Here is a tiny trained network, its code and every weight. The questions are about switching its units off for an input and a class, where a switched-off unit gives its printed mean instead of its output.

import numpy as np


def w(rows, s, z=0):
    codes = np.array(rows[::2]) - 128.0
    scale = np.full(codes.shape[1], s)
    scale[-1] = z or s
    return codes * scale


def norm(h):
    return h / np.sqrt((h * h).mean(-1, keepdims=True) + 1e-5)


def f(y):
    return y / 2 * (1 + np.tanh(0.7978845608 * (y + 0.044715 * y**3)))


def log_softmax(a):
    a = a - a.max(-1, keepdims=True)
    return a - np.log(np.exp(a).sum(-1, keepdims=True))


def net(x, mask):
    res = np.array(x, float).reshape(1, 3) / 4 @ E
    u = 0
    for l in range(4):
        y = f(norm(res) @ A[l][:, :-1].T + A[l][:, -1])
        res = res + np.where(mask[u : u + 3], y, B[l][:, -1]) @ B[l][:, :-1]
        u += 3
    return log_softmax(norm(res)[-1] @ U[:, :-1].T + U[:, -1])


A, B = {}, {}
E = w([
[189,46,149,137,169],'x0',
[139,145,73,114,18],'x1',
[163,111,168,1,100],'x2',
],0.0042)
A[0] = w([
[229,30,163,105,156,42],'0.n1',
[76,138,108,253,212,140],'0.n2',
[187,1,37,213,121,1],'0.n3',
],0.0048,0.0029)
B[0] = w([
[105,88,113,133,192,187],'0.n1',
[193,169,87,36,129,251],'0.n2',
[245,163,253,174,58,154],'0.n3',
],0.0078,0.003)
A[1] = w([
[163,58,140,203,44,59],'1.n1',
[255,78,119,63,130,3],'1.n2',
[72,153,192,75,134,107],'1.n3',
],0.0073,0.0045)
B[1] = w([
[254,138,174,98,237,148],'1.n1',
[55,125,21,253,224,253],'1.n2',
[145,192,201,193,154,186],'1.n3',
],0.0055,0.0018)
A[2] = w([
[53,155,254,109,143,115],'2.n1',
[91,156,88,91,1,3],'2.n2',
[103,76,12,189,62,74],'2.n3',
],0.0066,0.0023)
B[2] = w([
[190,128,160,184,70,178],'2.n1',
[101,1,154,134,236,254],'2.n2',
[200,176,87,220,170,197],'2.n3',
],0.0069,0.0026)
A[3] = w([
[113,254,88,98,120,5],'3.n1',
[216,104,110,98,185,183],'3.n2',
[88,72,155,97,137,189],'3.n3',
],0.0082,0.0011)
B[3] = w([
[100,2,228,58,124,175],'3.n1',
[50,157,71,157,38,254],'3.n2',
[129,173,174,25,103,169],'3.n3',
],0.0067,0.0049)
U = w([
[64,57,191,3,167,1],'0',
[94,131,4,185,167,233],'1',
[220,237,222,162,69,195],'2',
],0.012,0.00075)

Each question gives the input, the list of numbers given to net, and the class t.
The units are the neurons (one row each of A and B). Each row of codes is followed by its name. A weight is (code - 128) times the scale printed after its matrix; where a second scale follows, it is the last column's (A, B and U).
mask holds one flag per neuron, layer by layer. A switched-off neuron (its flag False) gives its mean, the last column of its row in B, instead of its output. The means were averaged over made-up inputs and are rounded, as every weight is.
A unit's drop is (log p(t) with every unit on - log p(t) with that unit switched off) / (log p(t) with every unit on - log p(t) with every unit switched off).
The circuit of an input: a set's keep is (log p(t) with only the set's units on - log p(t) with every unit switched off) / (log p(t) with every unit on - log p(t) with every unit switched off). Starting from all 12 units, units are removed one at a time, each time the one whose removal leaves the highest keep (on an exact tie, the one counted first), for as long as the keep stays at least 0.8.
circuit, biggest first: the units of the circuit, biggest drop first
k most important neurons: the k neurons with the biggest drops, biggest first
top k neurons in layer l: the k neurons of layer l with the biggest drops, biggest first
drop of u: that unit's drop, to one decimal
input [-1,-2,-7], class 0: circuit, biggest first => (0.n2; 3.n1; 2.n2)
input [8,4,-4], class 2: circuit, biggest first => (0.n3)
input [2,7,-2], class 2: 3 most important neurons => (1.n1; 0.n2; 0.n3)
input [-2,0,-3], class 0: circuit, biggest first => (0.n2; 3.n1)
input [7,7,0], class 2: 2 most important neurons => (0.n3; 0.n2)
input [-5,-2,-6], class 0: circuit, biggest first => (3.n1; 0.n2)
input [-6,-3,8], class 2: 2 most important neurons => (2.n1; 0.n2)
input [-7,0,-4], class 0: 2 most important neurons => (3.n1; 0.n2)
input [-2,-2,-6], class 0: circuit, biggest first => (0.n2; 3.n1)
input [1,2,7], class 1: 2 most important neurons => (1.n2; 1.n1)
input [-7,-8,-1], class 0: 3 most important neurons => (3.n1; 0.n2; 0.n3)
input [-5,0,5], class 2: 2 most important neurons => (1.n3; 0.n2)
input [8,2,0], class 2: top 2 neurons in layer 2 => (2.n2; 2.n3)
input [-7,-1,3], class 2: 2 most important neurons => (1.n3; 2.n1)
input [7,2,8], class 1: top neuron in layer 3 => (3.n1)
input [6,1,-3], class 2: 2 most important neurons => (0.n3; 2.n2)
input [-1,-1,-5], class 0: 3 most important neurons => (0.n2; 3.n1; 2.n2)
input [-4,-5,-8], class 0: 2 most important neurons => (3.n1; 0.n2)
input [2,5,5], class 1: 2 most important neurons => (1.n2; 2.n3)
input [0,-5,8], class 2: top 2 neurons in layer 2 => (2.n1; 2.n2)
input [8,3,-2], class 2: drop of 0.n3 => 2.0
input [-2,5,2], class 0: drop of 3.n3 => 0.2
input [3,8,3], class 1: drop of 0.n2 => 0.0
